Here is a tiny trained network, its code and every weight. The questions are about switching its units off for an input and a class, where a switched-off unit gives its printed mean instead of its output.

import numpy as np


def w(rows, s, z=0):
    codes = np.array(rows[::2]) - 128.0
    scale = np.full(codes.shape[1], s)
    scale[-1] = z or s
    return codes * scale


def norm(h):
    return h / np.sqrt((h * h).mean(-1, keepdims=True) + 1e-5)


def f(y):
    return np.maximum(y, 0)


def log_softmax(a):
    a = a - a.max(-1, keepdims=True)
    return a - np.log(np.exp(a).sum(-1, keepdims=True))


def net(x, mask):
    res = np.array(x, float).reshape(1, 3) / 4 @ E
    u = 0
    for l in range(4):
        y = f(norm(res) @ A[l][:, :-1].T + A[l][:, -1])
        res = res + np.where(mask[u : u + 8], y, B[l][:, -1]) @ B[l][:, :-1]
        u += 8
    return log_softmax(norm(res)[-1] @ U[:, :-1].T + U[:, -1])


A, B = {}, {}
E = w([
[227,55,168,231,41,116],'x0',
[135,90,254,33,115,187],'x1',
[124,25,45,114,149,219],'x2',
],0.00064)
A[0] = w([
[79,43,138,121,142,185,172],'L0N0',
[125,193,131,135,98,7,184],'L0N1',
[50,63,73,166,168,153,102],'L0N2',
[73,171,115,94,190,125,247],'L0N3',
[171,130,135,147,133,141,66],'L0N4',
[171,138,132,153,112,153,48],'L0N5',
[197,119,146,164,93,149,200],'L0N6',
[88,140,170,70,147,177,59],'L0N7',
],0.0015,0.0011)
B[0] = w([
[196,248,118,100,90,115,200],'L0N0',
[202,131,79,81,133,233,240],'L0N1',
[217,196,127,80,112,135,174],'L0N2',
[164,41,144,151,61,64,253],'L0N3',
[111,110,108,98,104,91,131],'L0N4',
[124,104,113,107,105,95,132],'L0N5',
[69,98,89,66,136,57,218],'L0N6',
[107,93,89,242,92,99,166],'L0N7',
],0.0015,0.0014)
A[1] = w([
[125,88,179,107,110,126,55],'L1N0',
[5,192,119,80,197,133,81],'L1N1',
[122,103,173,124,149,156,3],'L1N2',
[154,145,102,88,64,96,199],'L1N3',
[117,103,171,125,139,150,7],'L1N4',
[110,197,187,141,99,83,43],'L1N5',
[128,108,116,186,137,185,90],'L1N6',
[134,108,80,171,116,107,116],'L1N7',
],0.0025,0.00072)
B[1] = w([
[54,168,120,180,171,136,178],'L1N0',
[174,8,115,136,31,41,222],'L1N1',
[51,169,144,148,123,147,141],'L1N2',
[123,107,167,138,227,128,254],'L1N3',
[47,150,144,155,144,152,141],'L1N4',
[242,163,43,90,153,182,192],'L1N5',
[136,168,115,50,140,83,151],'L1N6',
[67,148,191,108,155,176,198],'L1N7',
],0.0018,0.0016)
A[2] = w([
[140,133,31,131,104,108,188],'L2N0',
[174,116,171,204,90,142,17],'L2N1',
[143,114,155,61,44,183,161],'L2N2',
[151,95,172,106,167,128,63],'L2N3',
[73,128,74,58,127,142,165],'L2N4',
[174,60,177,162,255,110,198],'L2N5',
[165,77,165,221,44,122,2],'L2N6',
[66,173,84,190,118,124,8],'L2N7',
],0.0018,0.00066)
B[2] = w([
[104,132,254,139,134,153,239],'L2N0',
[108,102,103,71,135,84,178],'L2N1',
[102,158,139,211,161,110,221],'L2N2',
[87,144,116,146,124,130,175],'L2N3',
[170,121,144,161,72,107,197],'L2N4',
[78,173,71,82,79,132,252],'L2N5',
[96,89,106,68,115,60,196],'L2N6',
[83,119,182,162,147,171,148],'L2N7',
],0.0025,0.0012)
A[3] = w([
[92,125,210,165,110,168,29],'L3N0',
[125,79,120,132,77,61,3],'L3N1',
[111,150,83,253,171,85,139],'L3N2',
[250,173,157,108,155,130,17],'L3N3',
[117,85,120,89,136,54,15],'L3N4',
[155,29,57,128,132,238,160],'L3N5',
[97,139,81,232,173,103,52],'L3N6',
[106,143,212,131,163,123,134],'L3N7',
],0.0021,0.00062)
B[3] = w([
[25,66,150,118,214,159,185],'L3N0',
[94,45,82,30,68,55,245],'L3N1',
[44,37,236,45,165,220,210],'L3N2',
[207,119,70,225,236,88,201],'L3N3',
[136,23,97,174,54,71,233],'L3N4',
[226,251,164,174,194,2,244],'L3N5',
[66,103,245,100,141,218,183],'L3N6',
[117,38,103,214,193,197,204],'L3N7',
],0.0015,0.0011)
U = w([
[120,63,109,103,63,68,146],'0',
[67,107,191,148,165,197,142],'1',
[218,187,124,156,173,114,140],'2',
[83,196,44,81,92,187,113],'3',
[169,141,72,191,22,246,9],'4',
[166,144,81,177,31,235,21],'5',
[168,143,73,193,21,244,8],'6',
],0.012,0.013)

Each question gives the input, the list of numbers given to net, and the class t.
The units are the neurons (one row each of A and B). Each row of codes is followed by its name. A weight is (code - 128) times the scale printed after its matrix; where a second scale follows, it is the last column's (A, B and U).
mask holds one flag per neuron, layer by layer. A switched-off neuron (its flag False) gives its mean, the last column of its row in B, instead of its output. The means were averaged over made-up inputs and are rounded, as every weight is.
A unit's drop is (log p(t) with every unit on - log p(t) with that unit switched off) / (log p(t) with every unit on - log p(t) with every unit switched off).
The circuit of an input: a set's keep is (log p(t) with only the set's units on - log p(t) with every unit switched off) / (log p(t) with every unit on - log p(t) with every unit switched off). Starting from the 12 units with the biggest drops (on a tie, the unit counted first), units are removed one at a time, each time the one whose removal leaves the highest keep (on an exact tie, the one counted first), for as long as the keep stays at least 0.8.
circuit, biggest first: the units of the circuit, biggest drop first
most important unit: the unit with the biggest drop
k most important neurons: the k neurons with the biggest drops, biggest first
k most important neurons of layer l: the k neurons of layer l with the biggest drops, biggest first
drop of u: that unit's drop, to one decimal
input [-8,-7,1], class 0: 2 most important neurons -> [L1N1, L2N2]
input [-2,1,-4], class 2: circuit, biggest first -> [L1N5]
input [-3,0,3], class 3: 3 most important neurons -> [L0N3, L1N3, L0N1]
input [-3,3,2], class 3: 3 most important neurons -> [L0N3, L0N0, L2N5]
input [-6,3,-7], class 2: 4 most important neurons -> [L1N5, L0N6, L3N3, L2N6]
input [-4,-5,5], class 1: circuit, biggest first -> [L2N0, L3N6]
input [-2,-5,5], class 1: 2 most important neurons of layer 1 -> [L1N5, L1N1]
input [2,-5,7], class 2: 3 most important neurons -> [L3N5, L2N2, L0N2]
input [-8,-8,-1], class 0: 3 most important neurons of layer 0 -> [L0N7, L0N3, L0N0]
input [0,-1,-2], class 3: 2 most important neurons -> [L2N5, L1N3]
input [-5,-5,-2], class 0: 3 most important neurons -> [L1N1, L2N2, L1N0]
input [3,3,3], class 3: 3 most important neurons -> [L2N5, L0N1, L1N1]
input [-3,-1,3], class 3: 3 most important neurons of layer 0 -> [L0N3, L0N1, L0N2]
input [-5,4,2], class 0: circuit, biggest first -> [L1N1]
input [3,0,3], class 3: 4 most important neurons -> [L2N5, L1N1, L0N1, L0N3]
input [6,4,-7], class 2: 2 most important neurons -> [L1N5, L1N1]
input [-7,7,-4], class 0: 2 most important neurons -> [L1N1, L2N0]
input [-6,5,-8], class 2: 2 most important neurons of layer 2 -> [L2N6, L2N5]
input [-2,-6,8], class 2: 4 most important neurons -> [L3N5, L2N2, L0N2, L1N0]
input [-4,-3,-3], class 0: 2 most important neurons -> [L0N0, L1N1]
input [-2,1,3], class 3: 3 most important neurons of layer 1 -> [L1N3, L1N5, L1N1]
input [1,6,7], class 2: 2 most important neurons -> [L3N5, L2N0]
input [-3,-2,2], class 3: 2 most important neurons -> [L0N3, L1N3]
input [-2,-1,3], class 3: most important unit -> L1N3
input [1,3,1], class 3: 2 most important neurons of layer 2 -> [L2N5, L2N0]
input [2,2,-3], class 3: 2 most important neurons of layer 0 -> [L0N0, L0N6]
input [-7,-8,1], class 1: most important neuron of layer 2 -> [L2N0]
input [2,-2,1], class 3: drop of L2N5 -> 0.7
input [1,3,8], class 2: drop of L3N5 -> 0.3
input [3,-6,-3], class 1: drop of L1N2 -> 0.0
